Below is a small trained network, with its code and all its weights. Each question gives an input and a class and asks what happens when units are switched off, that is, made to give their printed mean instead of their output.

import numpy as np


def w(rows, s, z=0):
    codes = np.array(rows[::2]) - 128.0
    scale = np.full(codes.shape[1], s)
    scale[-1] = z or s
    return codes * scale


def f(y):
    return y / 2 * (1 + np.tanh(0.7978845608 * (y + 0.044715 * y**3)))


def log_softmax(a):
    a = a - a.max(-1, keepdims=True)
    return a - np.log(np.exp(a).sum(-1, keepdims=True))


def net(x, mask):
    res = np.array(x, float).reshape(1, 2) / 4 @ E
    y = f(res @ A[0][:, :-1].T + A[0][:, -1])
    res = res + np.where(mask, y, B[0][:, -1]) @ B[0][:, :-1]
    return log_softmax(res[-1] @ U[:, :-1].T + U[:, -1])


A, B = {}, {}
E = w([
[232,1,55],'x0',
[200,66,253],'x1',
],0.0073)
A[0] = w([
[169,83,238,116],'neuron 0',
[161,60,74,94],'neuron 1',
[135,110,115,254],'neuron 2',
[79,183,184,90],'neuron 3',
[73,147,7,98],'neuron 4',
[187,117,95,123],'neuron 5',
[190,83,82,104],'neuron 6',
],0.013,0.0098)
B[0] = w([
[219,117,80,228],'neuron 0',
[121,136,218,191],'neuron 1',
[53,142,62,254],'neuron 2',
[122,108,225,191],'neuron 3',
[254,96,138,233],'neuron 4',
[112,147,158,166],'neuron 5',
[110,146,201,192],'neuron 6',
],0.021,0.0087)
U = w([
[218,90,116,69],'0',
[77,127,247,22],'1',
[64,118,70,253],'2',
],0.011,0.0034)

Each question gives the input, the list of numbers given to net, and the class t.
The units are the neurons (one row each of A and B). Each row of codes is followed by its name. A weight is (code - 128) times the scale printed after its matrix; where a second scale follows, it is the last column's (A, B and U).
mask holds one flag per neuron, in row order. A switched-off neuron (its flag False) gives its mean, the last column of its row in B, instead of its output. The means were averaged over made-up inputs and are rounded, as every weight is.
A unit's drop is (log p(t) with every unit on - log p(t) with that unit switched off) / (log p(t) with every unit on - log p(t) with every unit switched off).
The circuit of an input: a set's keep is (log p(t) with only the set's units on - log p(t) with every unit switched off) / (log p(t) with every unit on - log p(t) with every unit switched off). Starting from all 7 units, units are removed one at a time, each time the one whose removal leaves the highest keep (on an exact tie, the one counted first), for as long as the keep stays at least 0.8.
units of the circuit, in order: the units of the circuit, biggest drop first
k most important neurons: the k neurons with the biggest drops, biggest first
drop of u: that unit's drop, to one decimal
input [-3,8], class 0: units of the circuit, in order => neuron 0
input [-2,0], class 2: 3 most important neurons => neuron 4; neuron 1; neuron 6
input [6,5], class 1: 4 most important neurons => neuron 6; neuron 1; neuron 4; neuron 5
input [-3,-3], class 2: 2 most important neurons => neuron 0; neuron 1
input [-3,2], class 2: 4 most important neurons => neuron 4; neuron 1; neuron 6; neuron 5
input [7,5], class 1: 2 most important neurons => neuron 6; neuron 1
input [5,-3], class 1: 2 most important neurons => neuron 0; neuron 1
input [0,-2], class 2: drop of neuron 4 => 0.1
input [3,-2], class 2: drop of neuron 2 => 0.1
input [-6,6], class 0: drop of neuron 4 => -0.1
input [-1,-1], class 2: drop of neuron 4 => 0.1
